Below is a small trained network, with its code and all its weights. Each question gives an input and a class and asks what happens when units are switched off, that is, made to give their printed mean instead of their output.

import numpy as np


def w(rows, s, z=0):
    codes = np.array(rows[::2]) - 128.0
    scale = np.full(codes.shape[1], s)
    scale[-1] = z or s
    return codes * scale


def f(y):
    return np.maximum(y, 0)


def log_softmax(a):
    a = a - a.max(-1, keepdims=True)
    return a - np.log(np.exp(a).sum(-1, keepdims=True))


def net(x, mask):
    res = np.array(x, float).reshape(1, 6) / 4 @ E
    y = f(res @ A[0][:, :-1].T + A[0][:, -1])
    res = res + np.where(mask, y, B[0][:, -1]) @ B[0][:, :-1]
    return log_softmax(res[-1] @ U[:, :-1].T + U[:, -1])


A, B = {}, {}
E = w([
[113,135,46,57],'x0',
[4,186,137,124],'x1',
[127,131,128,129],'x2',
[126,125,128,131],'x3',
[170,254,151,86],'x4',
[148,174,37,248],'x5',
],0.0047)
A[0] = w([
[152,126,101,106,85],'N0',
[48,154,144,127,19],'N1',
[136,122,169,78,7],'N2',
[112,104,203,49,9],'N3',
[184,177,139,120,73],'N4',
[117,97,111,132,194],'N5',
[114,130,97,109,57],'N6',
[104,72,107,144,41],'N7',
[75,145,137,138,61],'N8',
[147,125,249,221,33],'N9',
[97,62,142,158,94],'N10',
[127,128,168,132,78],'N11',
[179,101,137,103,99],'N12',
[125,156,64,197,2],'N13',
[200,105,110,116,52],'N14',
[124,107,51,84,81],'N15',
[129,124,64,62,65],'N16',
[128,67,81,105,76],'N17',
[131,128,41,71,29],'N18',
[101,120,99,97,41],'N19',
[102,60,104,143,13],'N20',
[102,77,113,144,64],'N21',
[149,177,120,157,23],'N22',
[25,173,135,147,12],'N23',
[132,150,74,180,23],'N24',
[161,116,125,122,81],'N25',
[164,212,147,78,28],'N26',
[223,99,131,139,35],'N27',
[121,83,179,46,33],'N28',
],0.013,0.006)
B[0] = w([
[135,108,91,120,140],'N0',
[149,48,118,72,160],'N1',
[153,114,139,193,154],'N2',
[204,101,112,217,234],'N3',
[133,160,198,110,176],'N4',
[103,151,215,128,253],'N5',
[131,127,87,108,131],'N6',
[159,157,184,110,157],'N7',
[154,97,105,94,150],'N8',
[64,239,1,109,234],'N9',
[200,190,123,78,208],'N10',
[118,134,89,127,146],'N11',
[108,72,128,98,193],'N12',
[217,88,115,229,189],'N13',
[180,66,75,94,171],'N14',
[100,174,65,122,177],'N15',
[77,171,68,111,170],'N16',
[150,182,136,107,183],'N17',
[90,191,38,132,159],'N18',
[128,118,99,114,135],'N19',
[157,161,215,106,157],'N20',
[168,172,139,104,163],'N21',
[236,155,141,123,148],'N22',
[203,69,76,38,183],'N23',
[191,101,110,208,174],'N24',
[147,102,114,117,142],'N25',
[187,229,202,83,189],'N26',
[163,43,114,64,192],'N27',
[178,116,95,216,241],'N28',
],0.029,0.0033)
U = w([
[122,142,128,147,251],'0',
[153,132,114,210,68],'1',
[118,142,130,140,232],'2',
[144,184,161,117,43],'3',
[134,91,101,101,87],'4',
[89,173,73,149,78],'5',
[11,89,182,181,87],'6',
],0.011,0.014)

Each question gives the input, the list of numbers given to net, and the class t.
The units are the neurons (one row each of A and B). Each row of codes is followed by its name. A weight is (code - 128) times the scale printed after its matrix; where a second scale follows, it is the last column's (A, B and U).
mask holds one flag per neuron, in row order. A switched-off neuron (its flag False) gives its mean, the last column of its row in B, instead of its output. The means were averaged over made-up inputs and are rounded, as every weight is.
A unit's drop is (log p(t) with every unit on - log p(t) with that unit switched off) / (log p(t) with every unit on - log p(t) with every unit switched off).
The circuit of an input: a set's keep is (log p(t) with only the set's units on - log p(t) with every unit switched off) / (log p(t) with every unit on - log p(t) with every unit switched off). Starting from the 12 units with the biggest drops (on a tie, the unit counted first), units are removed one at a time, each time the one whose removal leaves the highest keep (on an exact tie, the one counted first), for as long as the keep stays at least 0.8.
circuit, biggest first: the units of the circuit, biggest drop first
unit that matters most: the unit with the biggest drop
top k neurons: the k neurons with the biggest drops, biggest first
drop of u: that unit's drop, to one decimal
input [5,-8,7,1,-2,0], class 4: top 2 neurons : (N27, N14)
input [7,5,2,5,-5,4], class 5: unit that matters most : N15
input [8,-1,-1,1,0,-5], class 5: circuit, biggest first : (N16, N18)
input [-8,6,4,-6,6,-4], class 5: top 2 neurons : (N9, N5)
input [-4,8,-7,6,2,-6], class 4: circuit, biggest first : (N23, N1)
input [3,-6,-5,1,-2,-5], class 4: circuit, biggest first : (N12, N14)
input [-2,-2,0,2,3,-6], class 1: circuit, biggest first : (N3, N28)
input [8,3,-2,5,8,2], class 3: top 3 neurons : (N26, N9, N4)
input [8,8,2,3,-1,7], class 4: top 2 neurons : (N23, N1)
input [6,2,4,-2,-5,-1], class 5: circuit, biggest first : (N15, N16)
input [7,2,-5,-5,-1,3], class 5: circuit, biggest first : (N18, N15)
input [6,-3,5,3,4,-3], class 5: top 3 neurons : (N16, N18, N15)
input [2,-6,-1,3,-2,4], class 4: circuit, biggest first : (N27, N14)
input [4,-4,-1,-2,-7,-6], class 3: circuit, biggest first : (N17, N10)
input [-2,6,3,1,3,-8], class 1: circuit, biggest first : (N3)
input [2,0,2,-1,6,4], class 3: circuit, biggest first : (N26, N4)
input [4,3,1,-8,5,8], class 1: top 2 neurons : (N13, N24)
input [4,3,-4,0,-7,-7], class 1: top 2 neurons : (N28, N3)
input [3,-8,-7,6,5,-8], class 1: top 3 neurons : (N28, N3, N2)
input [-3,-6,-6,-6,-7,-6], class 3: unit that matters most : N10
input [-6,-8,3,4,6,3], class 4: drop of N12 : 0.1
input [3,-7,-5,5,0,1], class 4: drop of N27 : 0.2
input [-7,4,0,0,-2,-4], class 5: drop of N9 : 0.8
